Here is a tiny trained network, its code and every weight. The questions are about switching its units off for an input and a class, where a switched-off unit gives its printed mean instead of its output.

import numpy as np


def w(rows, s, z=0):
    codes = np.array(rows[::2]) - 128.0
    scale = np.full(codes.shape[1], s)
    scale[-1] = z or s
    return codes * scale


def f(y):
    return y / 2 * (1 + np.tanh(0.7978845608 * (y + 0.044715 * y**3)))


def log_softmax(a):
    a = a - a.max(-1, keepdims=True)
    return a - np.log(np.exp(a).sum(-1, keepdims=True))


def net(x, mask):
    res = np.array(x, float).reshape(1, 8) / 4 @ E
    y = f(res @ A[0][:, :-1].T + A[0][:, -1])
    res = res + np.where(mask, y, B[0][:, -1]) @ B[0][:, :-1]
    return log_softmax(res[-1] @ U[:, :-1].T + U[:, -1])


A, B = {}, {}
E = w([
[130,123,126,134,128,123,126],'x0',
[253,213,76,68,149,132,149],'x1',
[145,196,175,219,207,205,175],'x2',
[66,196,137,111,212,27,142],'x3',
[76,170,76,155,5,94,228],'x4',
[171,91,117,184,139,91,127],'x5',
[129,233,130,173,68,116,54],'x6',
[130,127,126,128,125,130,128],'x7',
],0.0067)
A[0] = w([
[198,152,102,87,138,125,157,1],'N1',
[140,112,160,105,182,125,89,62],'N2',
[121,108,143,108,182,168,62,40],'N3',
[181,74,104,164,75,174,117,199],'N4',
[208,158,83,81,136,116,142,106],'N5',
[135,75,145,100,170,120,204,58],'N6',
[102,145,123,126,96,118,219,51],'N7',
[177,70,78,90,96,50,74,64],'N8',
[124,109,125,108,198,144,73,185],'N9',
[54,98,184,117,92,124,83,88],'N10',
[149,154,130,171,144,154,151,227],'N11',
[69,97,134,169,127,143,107,34],'N12',
[148,114,175,115,164,130,77,12],'N13',
[172,187,106,73,142,135,148,61],'N14',
[82,130,73,135,109,136,167,169],'N15',
[121,129,107,170,97,96,213,41],'N16',
[150,97,122,139,71,224,115,39],'N17',
[130,152,145,167,155,164,158,55],'N18',
[160,84,123,71,168,133,234,232],'N19',
[149,104,120,130,172,131,73,108],'N20',
[149,164,122,200,108,93,66,98],'N21',
[158,158,158,195,165,184,144,45],'N22',
[108,174,140,170,167,11,177,248],'N23',
[140,207,152,103,83,146,71,174],'N24',
[95,112,180,140,116,114,123,34],'N25',
[110,94,45,92,117,99,74,29],'N26',
[58,110,135,176,141,137,101,104],'N27',
[146,152,165,189,155,157,202,28],'N28',
[117,135,136,107,181,41,116,242],'N29',
[77,107,156,146,128,137,117,25],'N30',
[123,179,155,151,101,120,67,67],'N31',
],0.011,0.0065)
B[0] = w([
[151,125,116,159,168,33,206,148],'N1',
[144,189,81,145,80,87,61,162],'N2',
[137,181,85,151,21,79,86,166],'N3',
[191,198,144,95,230,210,124,220],'N4',
[149,43,161,200,168,54,188,191],'N5',
[72,98,3,90,181,118,83,166],'N6',
[206,169,60,127,66,92,33,164],'N7',
[44,147,208,60,111,96,142,190],'N8',
[144,180,135,174,59,126,104,216],'N9',
[174,91,170,165,175,90,169,173],'N10',
[85,89,172,128,53,132,140,207],'N11',
[197,97,138,145,155,51,206,144],'N12',
[193,207,44,121,51,58,110,146],'N13',
[196,94,131,230,145,47,201,165],'N14',
[176,162,155,156,67,123,74,182],'N15',
[186,212,65,156,17,91,70,162],'N16',
[175,210,62,55,234,112,152,167],'N17',
[71,137,176,4,116,11,118,147],'N18',
[47,59,105,162,129,186,68,254],'N19',
[187,114,86,144,25,93,65,170],'N20',
[20,76,41,140,175,164,99,164],'N21',
[60,138,165,46,121,93,162,178],'N22',
[163,154,140,113,180,211,114,255],'N23',
[76,20,102,146,133,184,127,196],'N24',
[162,127,74,142,223,20,212,129],'N25',
[68,169,200,37,89,55,173,153],'N26',
[161,99,115,176,155,126,223,167],'N27',
[42,120,172,2,74,30,157,162],'N28',
[182,160,152,91,162,242,144,232],'N29',
[149,140,83,170,203,15,207,133],'N30',
[45,46,19,66,128,75,87,149],'N31',
],0.0073,0.009)
U = w([
[167,173,60,168,62,78,93,69],'0',
[59,119,202,47,126,60,164,66],'1',
[168,55,124,225,202,54,207,82],'2',
[135,80,161,163,129,178,126,248],'3',
[124,84,150,168,136,175,126,239],'4',
[46,38,6,146,180,149,103,45],'5',
[131,91,173,172,130,184,124,209],'6',
[170,181,106,103,219,181,147,43],'7',
],0.011,0.013)

Each question gives the input, the list of numbers given to net, and the class t.
The units are the neurons (one row each of A and B). Each row of codes is followed by its name. A weight is (code - 128) times the scale printed after its matrix; where a second scale follows, it is the last column's (A, B and U).
mask holds one flag per neuron, in row order. A switched-off neuron (its flag False) gives its mean, the last column of its row in B, instead of its output. The means were averaged over made-up inputs and are rounded, as every weight is.
A unit's drop is (log p(t) with every unit on - log p(t) with that unit switched off) / (log p(t) with every unit on - log p(t) with every unit switched off).
The circuit of an input: a set's keep is (log p(t) with only the set's units on - log p(t) with every unit switched off) / (log p(t) with every unit on - log p(t) with every unit switched off). Starting from the 12 units with the biggest drops (on a tie, the unit counted first), units are removed one at a time, each time the one whose removal leaves the highest keep (on an exact tie, the one counted first), for as long as the keep stays at least 0.8.
circuit, biggest first: the units of the circuit, biggest drop first
unit that matters most: the unit with the biggest drop
k most important neurons: the k neurons with the biggest drops, biggest first
drop when u is switched off: that unit's drop, to one decimal
input [0,2,0,-2,6,-5,-7,-5], class 5: circuit, biggest first : [N19]
input [6,0,-6,2,5,1,6,-8], class 3: circuit, biggest first : [N23 N24]
input [0,5,-1,4,2,2,7,6], class 5: circuit, biggest first : [N21 N24]
input [2,-8,-5,-6,7,7,-5,6], class 2: circuit, biggest first : [N10 N12]
input [-4,4,-2,-2,3,-5,7,4], class 5: circuit, biggest first : [N24 N31]
input [-1,-3,7,-5,8,-6,-2,5], class 0: circuit, biggest first : [N7 N16]
input [2,-6,-2,4,-7,-7,8,-4], class 5: 4 most important neurons : [N31 N24 N21 N15]
input [-6,-8,5,-6,-7,0,0,-4], class 2: circuit, biggest first : [N27 N12 N30]
input [3,-3,2,2,1,-3,7,5], class 5: circuit, biggest first : [N31 N21]
input [7,6,7,5,-1,-7,0,-7], class 1: circuit, biggest first : [N28 N18]
input [4,3,-6,4,-2,-4,7,0], class 5: 2 most important neurons : [N24 N31]
input [7,8,4,-3,-4,8,-8,2], class 2: 2 most important neurons : [N5 N1]
input [4,7,2,-5,-4,-4,-8,3], class 5: 2 most important neurons : [N19 N6]
input [-3,5,-6,5,-6,-6,-1,-6], class 0: most important neuron : [N2]
input [-1,6,7,-2,5,-5,-4,6], class 1: 3 most important neurons : [N28 N18 N22]
input [1,7,-4,5,5,0,0,-7], class 2: 4 most important neurons : [N5 N14 N1 N4]
input [6,2,-6,-1,-4,6,-5,-3], class 1: 3 most important neurons : [N8 N26 N23]
input [8,-2,8,-8,2,2,5,7], class 1: 2 most important neurons : [N28 N22]
input [0,-8,-5,6,8,7,1,8], class 0: 3 most important neurons : [N16 N7 N15]
input [-1,8,5,-8,4,3,5,-3], class 2: unit that matters most : N5
input [-1,6,-6,-2,4,3,6,6], class 1: 3 most important neurons : [N8 N26 N19]
input [6,-1,1,1,0,5,8,1], class 5: 2 most important neurons : [N21 N31]
input [1,-5,-7,-1,4,-1,-1,-5], class 1: drop when N26 is switched off : 0.4
